Here is a tiny trained network, its code and every weight. The questions are about switching its units off for an input and a class, where a switched-off unit gives its printed mean instead of its output.

import numpy as np


def w(rows, s, z=0):
    codes = np.array(rows[::2]) - 128.0
    scale = np.full(codes.shape[1], s)
    scale[-1] = z or s
    return codes * scale


def f(y):
    return y / 2 * (1 + np.tanh(0.7978845608 * (y + 0.044715 * y**3)))


def log_softmax(a):
    a = a - a.max(-1, keepdims=True)
    return a - np.log(np.exp(a).sum(-1, keepdims=True))


def net(x, mask):
    res = np.array(x, float).reshape(1, 8) / 4 @ E
    y = f(res @ A[0][:, :-1].T + A[0][:, -1])
    res = res + np.where(mask, y, B[0][:, -1]) @ B[0][:, :-1]
    return log_softmax(res[-1] @ U[:, :-1].T + U[:, -1])


A, B = {}, {}
E = w([
[116,33,219,51],'x0',
[122,134,138,140],'x1',
[131,127,127,123],'x2',
[253,157,207,172],'x3',
[126,130,127,133],'x4',
[130,127,126,123],'x5',
[131,125,125,122],'x6',
[138,2,60,216],'x7',
],0.0092)
A[0] = w([
[113,109,196,105,88],'N1',
[128,129,184,115,111],'N2',
[110,167,154,118,184],'N3',
[87,143,109,151,100],'N4',
[162,140,254,117,147],'N5',
[96,78,153,106,136],'N6',
[125,152,128,153,141],'N7',
[113,215,126,118,170],'N8',
[142,173,87,71,240],'N9',
[135,193,99,105,164],'N10',
[91,115,87,176,99],'N11',
[98,140,79,135,128],'N12',
[12,129,139,166,234],'N13',
[71,119,132,192,165],'N14',
[54,129,136,114,15],'N15',
[184,42,115,155,167],'N16',
[162,136,138,195,13],'N17',
[100,72,104,113,2],'N18',
[227,162,126,199,179],'N19',
[72,113,92,151,153],'N20',
[142,126,135,160,118],'N21',
[150,82,141,147,218],'N22',
[91,68,171,123,134],'N23',
[45,174,139,109,170],'N24',
[220,133,105,134,170],'N25',
[131,111,35,160,116],'N26',
[102,112,121,99,109],'N27',
[95,122,97,141,108],'N28',
[101,125,126,115,72],'N29',
],0.016,0.0043)
B[0] = w([
[158,151,117,136,172],'N1',
[186,160,161,148,161],'N2',
[132,101,197,90,174],'N3',
[170,129,113,90,161],'N4',
[225,135,189,172,231],'N5',
[33,88,126,113,178],'N6',
[90,152,138,121,151],'N7',
[65,98,87,119,215],'N8',
[49,95,147,170,197],'N9',
[37,124,109,173,196],'N10',
[200,133,150,118,191],'N11',
[180,132,139,123,184],'N12',
[127,170,148,83,220],'N13',
[218,141,71,89,176],'N14',
[37,42,106,199,163],'N15',
[34,109,62,107,219],'N16',
[79,137,81,75,168],'N17',
[146,144,139,89,168],'N18',
[62,127,127,152,249],'N19',
[177,155,107,97,198],'N20',
[6,152,128,73,146],'N21',
[110,229,86,103,181],'N22',
[44,123,124,156,184],'N23',
[40,128,134,127,204],'N24',
[3,156,160,189,196],'N25',
[227,181,165,117,222],'N26',
[98,120,113,124,152],'N27',
[211,150,182,149,166],'N28',
[99,102,186,118,136],'N29',
],0.0056,0.013)
U = w([
[54,200,5,40,242],'0',
[46,59,112,178,184],'1',
[238,177,91,68,2],'2',
],0.011,0.00088)

Each question gives the input, the list of numbers given to net, and the class t.
The units are the neurons (one row each of A and B). Each row of codes is followed by its name. A weight is (code - 128) times the scale printed after its matrix; where a second scale follows, it is the last column's (A, B and U).
mask holds one flag per neuron, in row order. A switched-off neuron (its flag False) gives its mean, the last column of its row in B, instead of its output. The means were averaged over made-up inputs and are rounded, as every weight is.
A unit's drop is (log p(t) with every unit on - log p(t) with that unit switched off) / (log p(t) with every unit on - log p(t) with every unit switched off).
The circuit of an input: a set's keep is (log p(t) with only the set's units on - log p(t) with every unit switched off) / (log p(t) with every unit on - log p(t) with every unit switched off). Starting from the 12 units with the biggest drops (on a tie, the unit counted first), units are removed one at a time, each time the one whose removal leaves the highest keep (on an exact tie, the one counted first), for as long as the keep stays at least 0.8.
circuit, biggest first: the units of the circuit, biggest drop first
k most important neurons: the k neurons with the biggest drops, biggest first
drop when u is switched off: that unit's drop, to one decimal
input [1,8,2,-5,-6,0,-4,-5], class 1: circuit, biggest first => (N15, N22, N9)
input [-7,7,-6,8,5,4,4,4], class 0: circuit, biggest first => (N17)
input [1,1,-6,-3,6,-3,-6,5], class 0: 3 most important neurons => (N5, N16, N23)
input [-1,-1,-8,2,3,8,1,3], class 0: circuit, biggest first => (N5, N9)
input [8,-1,1,-1,1,0,4,3], class 0: 3 most important neurons => (N22, N9, N16)
input [1,-7,-6,4,3,3,-3,-3], class 2: 2 most important neurons => (N5, N16)
input [-4,2,3,1,-7,8,6,6], class 0: 2 most important neurons => (N16, N5)
input [0,-4,-7,6,7,-1,2,-7], class 1: drop when N10 is switched off => 0.2
input [-4,1,-2,-5,6,4,-7,8], class 2: drop when N6 is switched off => 0.0
input [-1,-6,0,-2,-6,8,3,1], class 2: drop when N19 is switched off => 0.2
input [5,3,-2,-3,-7,-4,-3,4], class 0: drop when N22 is switched off => 0.1
